Here is a tiny trained network, its code and every weight. The questions are about switching its units off for an input and a class, where a switched-off unit gives its printed mean instead of its output.

import numpy as np


def w(rows, s, z=0):
    codes = np.array(rows[::2]) - 128.0
    scale = np.full(codes.shape[1], s)
    scale[-1] = z or s
    return codes * scale


def f(y):
    return y / 2 * (1 + np.tanh(0.7978845608 * (y + 0.044715 * y**3)))


def log_softmax(a):
    a = a - a.max(-1, keepdims=True)
    return a - np.log(np.exp(a).sum(-1, keepdims=True))


def net(x, mask):
    res = np.array(x, float).reshape(1, 6) / 4 @ E
    y = f(res @ A[0][:, :-1].T + A[0][:, -1])
    res = res + np.where(mask, y, B[0][:, -1]) @ B[0][:, :-1]
    return log_softmax(res[-1] @ U[:, :-1].T + U[:, -1])


A, B = {}, {}
E = w([
[180,122,117,166,221,1],'x0',
[137,136,38,231,84,159],'x1',
[134,129,128,124,127,127],'x2',
[61,14,94,118,68,82],'x3',
[45,230,81,115,83,101],'x4',
[124,127,129,129,126,128],'x5',
],0.0075)
A[0] = w([
[218,216,180,128,125,177,80],'neuron 0',
[146,117,48,183,141,181,53],'neuron 1',
[75,222,96,78,111,97,167],'neuron 2',
[158,42,169,144,147,181,134],'neuron 3',
[100,129,135,114,121,215,60],'neuron 4',
[199,237,161,153,172,156,33],'neuron 5',
[150,131,106,227,105,151,32],'neuron 6',
[214,73,169,158,158,201,121],'neuron 7',
[141,143,116,85,96,202,16],'neuron 8',
[132,122,159,2,181,126,1],'neuron 9',
[153,124,80,209,108,140,48],'neuron 10',
[147,142,115,95,86,190,13],'neuron 11',
[181,179,109,169,169,16,48],'neuron 12',
[133,124,66,195,143,164,121],'neuron 13',
],0.0092,0.0025)
B[0] = w([
[96,79,119,130,77,90,229],'neuron 0',
[115,175,193,110,136,90,191],'neuron 1',
[152,182,50,160,161,146,233],'neuron 2',
[191,181,57,133,121,117,212],'neuron 3',
[117,25,143,203,191,165,179],'neuron 4',
[113,79,117,153,47,17,241],'neuron 5',
[110,177,217,82,116,146,188],'neuron 6',
[211,178,67,136,152,133,227],'neuron 7',
[94,89,152,184,198,161,169],'neuron 8',
[86,194,186,76,150,125,204],'neuron 9',
[94,160,185,67,146,120,196],'neuron 10',
[111,104,137,136,181,151,160],'neuron 11',
[87,52,152,171,208,254,253],'neuron 12',
[123,155,185,65,111,118,201],'neuron 13',
],0.009,0.0056)
U = w([
[102,59,164,182,201,200,50],'0',
[110,217,228,8,132,107,82],'1',
[123,130,96,115,120,116,255],'2',
[162,201,15,121,143,131,90],'3',
[99,43,111,118,40,35,140],'4',
],0.011,0.0085)

Each question gives the input, the list of numbers given to net, and the class t.
The units are the neurons (one row each of A and B). Each row of codes is followed by its name. A weight is (code - 128) times the scale printed after its matrix; where a second scale follows, it is the last column's (A, B and U).
mask holds one flag per neuron, in row order. A switched-off neuron (its flag False) gives its mean, the last column of its row in B, instead of its output. The means were averaged over made-up inputs and are rounded, as every weight is.
A unit's drop is (log p(t) with every unit on - log p(t) with that unit switched off) / (log p(t) with every unit on - log p(t) with every unit switched off).
The circuit of an input: a set's keep is (log p(t) with only the set's units on - log p(t) with every unit switched off) / (log p(t) with every unit on - log p(t) with every unit switched off). Starting from the 12 units with the biggest drops (on a tie, the unit counted first), units are removed one at a time, each time the one whose removal leaves the highest keep (on an exact tie, the one counted first), for as long as the keep stays at least 0.8.
units of the circuit, in order: the units of the circuit, biggest drop first
unit that matters most: the unit with the biggest drop
top k neurons: the k neurons with the biggest drops, biggest first
drop when u is switched off: that unit's drop, to one decimal
input [5,-1,-5,-8,3,4], class 4: units of the circuit, in order : neuron 5
input [4,6,-3,6,-7,-5], class 3: units of the circuit, in order : neuron 3; neuron 7
input [-6,5,-3,-6,-8,8], class 2: units of the circuit, in order : neuron 7; neuron 0; neuron 5; neuron 2
input [0,-1,-5,-6,2,5], class 4: top 2 neurons : neuron 5; neuron 0
input [-7,0,5,-5,-8,2], class 3: top 2 neurons : neuron 7; neuron 3
input [0,6,7,-6,6,-6], class 1: units of the circuit, in order : neuron 6; neuron 13
input [-4,0,-5,2,-6,-5], class 3: top 2 neurons : neuron 3; neuron 7
input [1,-6,3,-7,8,8], class 2: units of the circuit, in order : neuron 2; neuron 5; neuron 0
input [-8,8,-2,4,1,4], class 0: top 4 neurons : neuron 4; neuron 8; neuron 11; neuron 9
input [-4,-5,3,-3,-1,6], class 2: units of the circuit, in order : neuron 6; neuron 10
input [-4,-5,7,3,-7,4], class 3: units of the circuit, in order : neuron 3; neuron 7
input [-8,6,5,-6,-2,-1], class 0: top 2 neurons : neuron 4; neuron 8
input [7,-4,-4,7,-3,4], class 0: top 2 neurons : neuron 12; neuron 5
input [-7,-4,-1,-5,8,4], class 3: unit that matters most : neuron 2
input [3,7,-3,-8,1,5], class 4: top 3 neurons : neuron 5; neuron 0; neuron 9
input [-3,1,1,2,5,-2], class 3: top 3 neurons : neuron 2; neuron 12; neuron 5
input [-6,6,2,-7,6,-1], class 4: units of the circuit, in order : neuron 5; neuron 0
input [3,-3,-2,-7,-5,-6], class 4: top 3 neurons : neuron 5; neuron 0; neuron 2
input [-2,-8,-3,7,-4,0], class 1: top 2 neurons : neuron 9; neuron 5
input [-7,3,-2,8,8,-4], class 3: units of the circuit, in order : neuron 2
input [-8,-2,3,3,7,-6], class 0: top 2 neurons : neuron 4; neuron 8
input [3,-1,-5,5,-7,3], class 3: top 2 neurons : neuron 3; neuron 7
input [1,-2,0,2,-8,3], class 3: drop when neuron 2 is switched off : 0.0
